Each row, then one of two labels for whether it has a hidden trait; a new part has new ones:
In the rows, zero is written as 128.
[131 119 126 121 120 132 130 124 116 124 122 138 125 120 127 130 145 129
 127 130 124 131 136 129 127 129 121 117 127 134 133 129 120 123 130 139
 135 127 136 124 132 127 122 121 143 118 128 129 132 123 123 129 116 126
 137 121 123 141 124 138 127 125 121 136 130 119 134 134 124 124 129 126
 126 134 134 124 128 138 123 116 125 129 126 121 125 133 126 120 126 112
 139 129 130 122 128 133 125 128 124 128 129 125 138 130 127 140 129 138
 111 131 127 140 129 143 132 142 135 139 135 141 140 153 132 146 142 141
 136 119 140 156 145 146 151 146 178 185 169 152 184 148 163 187 160 201
 166 174 174 156 192 214 216 228 255 209 242 208 187 166 214 154 221 201
 192 174 192 184 194 202 168  32 165 163 172 187 217 221 198 157 174 172
 227 179 185 158 159 183 180 161 170 157 152 155 151 152 163 155 142 158
 145 144 143 151 132 146 128 134 138 137 133 138 131 116 136 127 138 132
 134 131 134 133 116 226 124 128 140 119 132  97 123 119 123 130 123 125
 140 125 122 111 124 127 126 124 127 134 135 131 127 124 120 132 118 124
 128 131 134 146 130 138 154]  U
[132 122 128 127 125 132 129 124 126 127 129 140 131 130 129 135 135 137
 132 136 126 119 140 141 145 144 139 144 144 152 157 158 151 146 173 149
 173 147 162 157 195 161 179 159 194 170 173 155 179 205 169 178 217 207
 194 165 181 238 199 179 184 177 182 200 159 194 216 203 213 156 199 164
 186 157 212 197 174 211 164 235 157 159 165 142 158 165 168 182 171 164
 166 150 142 141 154 145 152 153 145 141 140 139 152 141 145 150 133 140
 125 133 132 140 133 135 134 137 130 132 129 126 133 136 123 130 130 131
 126 139 126 131 110 129 130 124 133 142 132 130 135 128 131 127 130 133
 124 130 126 126 135 133 126 128 137 134 148 130 133 129 130 124 140 128
 124 128 130 134 124 126 128  40 126 130 126 128 131 134 137 128 128 126
 133 130 125 126 121 136 135 128 124 132 134 124 128 132 132 134 123 138
 138 130 135 132 127 130 116 126 128 129 128 131 128 117 129 124 130 128
 129 131 131 135 117 245 138 127 132 121 133 110 126 121 125 128 126 125
 135 123 129 122 125 123 128 129 128 127 121 138 129 126 125 134 113 126
 128 131 131 137 131 137 135]  U
[133 119 124 119 116 131 127 120 106 121 122 148 123 112 132 132 136 133
 130 132 124 129 139 137 132 130 124 120 133 138 128 127 118 123 121 144
 126 135 126 121 108 130 124 121 138 125 123 131 135 135 123 121 113 130
 138 115 131 147 126 142 134 125 110 144 137 119 128 130 123 123 128 123
 127 138 139 117 126 146 127 108 119 129 124 137 129 128 123 123 128 119
 143 132 128 119 129 133 124 133 118 127 132 128 139 124 120 138 126 140
  98 130 124 138 123 131 124 143 130 128 111 124 121 134 121 129 135 135
 121 122 122 119  86 130 126 118 139 158 144 135 140 128 136 120 130 138
 128 128 131 123 141 154 138 131 162 155 181 137 141 142 150 128 179 150
 143 139 150 151 158 155 149  53 146 148 150 160 188 196 182 153 171 170
 241 196 203 175 173 212 209 191 207 184 180 194 184 182 216 208 186 209
 194 212 176 212 161 199 209 171 181 189 163 182 173 154 197 179 168 165
 188 146 163 172 142 216 194 138 165 151 159 130 167 136 148 140 134 134
 162 144 140 131 131 133 134 132 135 142 145 170 138 129 115 147 136 126
 125 142 143 146 134 151 153]  U
[153 145 151 150 166 154 164 178 174 155 181 186 198 195 168 165 201 175
 158 181 177 161 200 187 209 185 179 192 191 204 203 199 202 173 189 174
 211 165 205 165 216 167 184 159 202 158 166 150 168 186 149 156 172 160
 158 141 148 180 142 153 147 140 131 152 136 134 141 131 135 129 143 129
 132 135 140 123 129 140 131 116 121 133 129  97 129 132 127 127 125 120
 138 131 128 122 128 130 125 126 123 127 137 129 139 124 127 131 127 136
 105 131 126 136 126 128 124 136 127 130 116 122 117 134 125 128 131 130
 122 181 123 118  97 127 125 121 139 150 133 133 131 127 133 121 126 130
 124 124 130 123 133 139 124 119 133 134 141 128 129 135 133 123 149 127
 124 129 125 131 128 123 132  60 126 129 123 125 133 124 133 130 132 123
 126 133 127 127 116 128 131 118 126 129 138 131 123 131 134 135 125 138
 132 128 130 137 124 126 108 128 127 127 128 135 127 113 129 121 138 123
 135 129 130 123 117 210 137 127 131 113 134  91 133 119 128 129 129 130
 145 139 134 128 132 132 132 139 132 145 154 167 149 137 147 164 167 136
 141 184 186 166 159 187 213]  Y
[156 157 154 160 167 147 157 163 161 141 157 151 158 154 141 137 143 144
 136 143 138 135 142 138 135 134 130 130 130 139 137 139 134 131 127 131
 114 128 130 131 128 125 129 129 135 127 127 130 132 131 130 129 126 132
 129 127 130 131 125 128 130 128 131 128 127 124 127 128 130 128 130 126
 128 127 124 127 121 126 128 126 128 126 131 133 125 126 125 129 124 127
 127 131 126 128 130 128 124 129 127 127 128 129 128 131 123 125 129 126
 126 127 127 133 127 131 124 130 126 140 125 137 129 132 127 129 130 127
 128 130 129 128 133 129 128 126 129 127 132 128 125 127 127 129 128 134
 127 131 129 128 125 130 128 131 132 128 131 126 129 131 129 129 130 126
 129 128 132 126 127 132 128  52 127 131 128 127 123 124 130 127 131 132
 146 130 129 130 128 131 131 132 132 134 133 137 137 135 139 140 137 137
 136 143 140 144 138 152 156 142 151 149 146 158 148 153 175 172 160 160
 169 145 155 181 165 179 202 148 209 203 176 242 210 179 192 175 179 162
 198 197 197 255 180 190 168 226 163 200 227 246 215 164 254 220 239 152
 166 235 204 170 167 195 222]  Y
[158 152 151 156 159 141 155 158 155 140 150 149 157 148 140 139 148 141
 135 139 133 134 117 142 142 135 130 130 134 137 136 133 130 126 130 131
 129 133 132 126 136 128 127 127 139 123 126 128 133 134 125 134 137 127
 135 122 124 140 133 134 132 129 120 133 132 135 134 133 129 127 127 130
 132 130 131 123 133 134 129 111 124 128 129 139 128 129 128 123 123 123
 135 130 128 126 126 134 127 134 122 126 128 129 132 127 117 127 128 132
 115 128 131 131 127 129 123 134 128 127 123 127 124 137 125 126 130 130
 126 133 125 120 112 127 126 126 133 138 134 134 129 129 130 124 127 130
 124 129 128 126 128 133 132 127 136 135 143 123 129 132 130 127 136 130
 124 125 129 133 128 126 131  45 126 128 128 126 131 125 132 129 130 129
 142 127 130 130 128 128 142 131 131 134 133 135 136 134 142 143 135 144
 142 146 140 151 136 149 147 144 147 154 145 159 151 147 170 170 159 165
 179 146 158 182 160 211 211 145 206 200 182 226 205 158 188 173 182 166
 200 196 199 255 178 198 168 225 170 196 228 251 215 165 229 230 232 149
 161 238 207 177 160 199 219]  Y
[132 121 127 118 119 138 129 128 117 123 127 141 125 119 127 132 129 129
 128 126 124 132 138 133 132 130 122 123 130 137 133 146 123 123 125 141
 125 131 127 125 134 130 123 128 145 123 132 134 139 137 133 136 139 135
 146 130 136 171 141 151 155 143 138 155 144 145 173 164 171 140 176 148
 165 151 198 174 163 200 161 210 161 161 173 131 162 179 186 204 196 180
 190 177 158 163 196 170 205 216 189 183 163 185 182 211 219 213 151 168
 216 171 173 199 170 164 176 197 161 185 167 167 161 174 145 165 150 145
 138 121 140 160 132 140 141 131 157 163 149 140 153 132 138 136 135 142
 124 135 128 127 136 149 137 121 144 138 167 120 132 133 134 123 150 125
 123 124 134 131 122 128 129  61 122 132 124 120 128 124 139 127 128 127
 144 132 128 125 116 124 132 126 125 137 137 130 132 134 133 134 120 137
 133 126 135 133 127 133 104 130 130 137 129 136 124 107 126 124 134 123
 127 132 133 129 113 228 140 128 134 115 127 101 143 117 123 129 123 125
 140 127 122 118 132 123 131 130 135 128 136 137 124 124 115 131 113 124
 126 128 143 143 133 145 145]  U
[132 121 124 119 123 132 128 128 111 126 125 144 135 132 138 142 154 140
 135 140 137 143 161 160 159 150 147 152 162 162 180 169 168 155 169 161
 188 163 184 164 208 169 193 163 222 175 183 168 190 218 167 187 232 216
 189 168 183 250 196 190 194 170 180 199 157 184 211 196 207 152 203 160
 177 155 214 172 166 196 161 200 146 150 151 145 144 152 154 161 157 139
 162 152 137 134 145 144 142 148 134 133 135 138 149 134 131 141 129 144
 112 138 131 145 127 129 123 145 131 129 113 122 123 130 126 128 135 132
 120 149 124 120  95 128 124 117 141 155 142 134 134 127 135 123 129 120
 125 120 130 121 133 141 122 118 144 148 157 127 130 134 134 124 149 129
 124 123 127 131 126 120 132  46 126 130 125 119 137 119 131 127 131 122
 140 138 128 129 112 125 128 119 125 137 135 131 124 133 138 139 124 144
 136 128 128 142 127 127 108 130 129 128 130 138 130 105 126 116 135 122
 127 129 132 125 110 225 147 128 140 115 130  86 132 121 130 128 119 131
 144 123 131 104 132 128 123 118 130 132 130 146 122 129 111 143 120 124
 127 143 143 146 137 143 149]  U
[159 142 151 156 171 160 168 177 173 153 180 196 205 189 165 173 202 181
 157 183 166 162 207 182 201 187 178 186 180 198 220 194 177 167 184 180
 211 163 178 157 207 164 173 145 202 150 158 148 161 169 141 147 163 146
 153 130 138 186 140 153 145 136 113 156 138 124 158 142 138 123 150 127
 129 139 142 123 125 158 126 105 125 134 123 125 134 117 129 116 124 124
 144 130 130 116 130 134 121 124 116 124 131 131 147 116 130 148 128 142
  73 133 113 141 122 136 131 143 127 132 116 121 124 140 114 127 132 132
 120 172 118 119  77 131 127 115 143 162 139 134 143 126 136 117 129 140
 118 124 126 122 139 143 131 113 141 141 170 130 135 133 134 117 160 122
 121 128 122 133 124 123 132  59 122 129 121 116 137 133 151 130 127 125
 122 138 126 124 113 140 125 122 134 143 146 134 127 134 145 136 119 152
 135 126 134 140 128 124  99 130 126 130 131 135 125  97 128 119 140 128
 138 132 138 127 106 225 165 130 147 124 133  76 139 112 127 125 121 128
 157 130 139 139 132 136 132 142 133 146 173 183 164 137 143 175 172 131
 144 199 189 178 165 203 251]  Y
[139 127 135 143 142 139 146 150 146 141 155 157 167 164 149 152 172 160
 147 162 159 153 185 173 187 172 174 182 186 192 208 201 219 180 195 178
 226 169 202 185 243 181 197 175 237 185 189 157 193 214 168 181 208 195
 172 164 168 201 181 168 166 154 152 158 148 151 165 164 153 137 156 139
 142 142 158 144 140 153 135 143 132 137 133 136 133 134 135 135 135 128
 137 133 129 125 129 132 129 130 121 132 131 128 134 126 127 139 127 133
 119 130 123 134 121 132 127 133 127 131 124 127 127 134 124 127 134 129
 124 175 128 125 116 129 127 121 134 142 133 131 134 128 135 125 128 130
 125 126 127 122 134 128 133 122 134 134 148 128 132 129 128 124 141 127
 126 126 127 130 127 125 130  71 125 129 127 125 132 127 129 127 127 128
 122 126 128 127 123 127 128 124 133 132 134 131 128 130 135 133 124 136
 132 130 128 131 127 129 111 129 121 129 127 131 126 116 127 119 132 126
 128 129 135 132 118 226 134 129 128 117 127 106 132 122 128 126 119 128
 132 124 124 126 127 121 129 129 127 132 132 140 134 129 127 139 135 129
 131 147 157 146 139 154 163]  Y
[132 118 123 120 126 133 129 130 114 126 132 145 136 129 137 140 135 143
 137 143 136 142 154 154 159 150 147 152 152 167 172 162 166 159 170 166
 198 164 187 163 228 179 193 161 235 181 179 160 197 226 171 185 240 215
 189 171 184 246 197 185 188 168 174 200 147 190 216 190 203 151 206 156
 173 155 201 179 164 199 159 204 147 151 152 132 153 151 152 156 159 143
 152 144 137 132 141 138 137 139 127 127 134 140 144 123 131 144 129 142
 114 134 128 135 126 131 129 142 127 138 117 120 125 131 126 126 132 133
 121 150 120 120  88 128 129 117 137 149 140 132 127 128 133 121 124 127
 124 123 126 122 138 135 123 119 123 144 157 124 132 119 129 123 155 126
 124 125 123 134 128 119 136  33 128 127 122 124 136 128 140 129 131 123
 119 138 129 126 120 124 124 119 131 135 140 133 127 135 139 134 122 144
 140 133 127 135 128 121 116 127 120 132 126 133 125 110 128 117 127 129
 132 129 135 124 116 228 144 127 121 114 131  68 137 114 128 122 121 132
 137 124 130 112 121 121 124 128 126 130 144 163 120 131 112 138 134 126
 126 144 141 142 135 144 157]  Y
[132 118 127 122 112 132 125 121 122 124 117 137 125 123 127 130 130 129
 126 126 125 131 135 127 130 134 121 122 131 136 125 136 123 120 129 137
 120 126 128 121 125 129 126 127 142 117 131 129 134 131 125 132 131 127
 137 123 128 139 127 139 135 130 118 135 132 126 145 140 131 126 141 130
 130 136 154 139 137 158 138 151 135 141 145 107 138 150 152 158 165 156
 165 159 145 147 168 157 182 190 171 171 156 171 175 205 203 202 153 168
 229 181 185 215 186 175 198 224 178 227 203 197 197 206 170 205 170 165
 161 119 166 203 190 163 170 161 189 199 177 154 187 146 158 176 152 179
 147 156 154 139 152 168 159 147 198 158 173 130 144 139 146 128 154 133
 130 130 137 137 128 131 130  49 122 134 126 119 129 126 135 128 128 127
 145 131 128 126 115 128 132 122 126 138 139 132 133 134 130 128 122 135
 132 126 137 140 126 135 106 132 130 131 129 130 129 109 129 129 132 122
 128 131 132 132 115 218 140 128 134 113 126  82 128 120 124 130 126 126
 138 131 122 140 125 121 127 127 132 127 131 140 125 125 113 136 107 126
 127 133 138 142 130 134 135]  U
[130 111 124 121 136 139 114 112 124 128 148 143 124  94 121 137 144 139
 128 145 105 123 116 108 130 127 121 115 108 133 127 104  98 123 132 143
 142 140 122 113 162 142 141 112 156 127 127 139 126 126 130 108 153 111
 172 131 122 165 120 126  88 124  89 159 137 128 140 132 108 117 127 113
 115 139 122 129 125 177 123 115 127 141 122 147 152 136 127 108 127 139
 143 112 137 115 137 130 109 110 125 130 138 123 145  83 149 164 130 138
  96 133  98 123 126 142 152 112 129 130 145 120 132 151 110 128 129 134
 125 127 109 133  69 135 144 122 127 141 129 132 147 126 132 111 129 146
 115 125 122 122 152 117 138 156 127 127 175 170 140 122 134 108 154 111
 123 135 108 144 126 123 142  38 138 130 132 146 163 184 176 145 140 140
  90 147 154 132 167 172 162 163 177 159 158 173 156 162 217 172 151 197
 176 181 159 180 158 181 215 158 169 193 162 181 171 167 210 213 189 192
 227 157 178 209 156 217 245 146 222 233 178 172 244 158 165 159 172 156
 204 156 180 193 147 153 151 194 134 157 222 229 199 144 151 143 199 134
 136 166 137 155 137 160 224]  U
[157 148 149 153 154 146 155 152 152 140 144 149 150 146 139 144 150 139
 132 133 134 136 145 142 135 134 130 127 139 137 139 147 126 123 127 140
 128 128 107 129 128 128 123 127 133 127 127 131 133 139 125 128 119 129
 133 125 126 138 125 134 132 131 118 135 131 113 136 135 120 126 135 129
 129 131 132 124 122 131 129 101 126 126 127 130 123 125 126 126 120 116
 136 133 128 123 127 131 127 135 124 127 128 128 133 131 129 131 129 143
 113 131 124 136 123 132 128 137 128 130 118 129 130 137 120 128 131 129
 123 124 125 126 111 127 125 117 139 141 135 131 135 127 130 130 127 131
 122 131 129 129 125 139 131 119 148 136 149 120 132 132 130 126 146 128
 128 125 132 129 123 129 130  60 122 134 124 119 128 125 135 128 132 131
 146 134 137 127 123 135 137 129 129 140 138 134 139 141 142 144 135 154
 143 154 145 154 136 159 147 148 158 157 143 156 153 141 182 170 166 161
 181 147 162 192 159 223 210 149 215 196 180 228 202 174 184 176 179 165
 199 196 194 255 178 197 171 221 172 192 226 251 224 164 235 214 225 149
 160 221 202 178 165 198 226]  Y
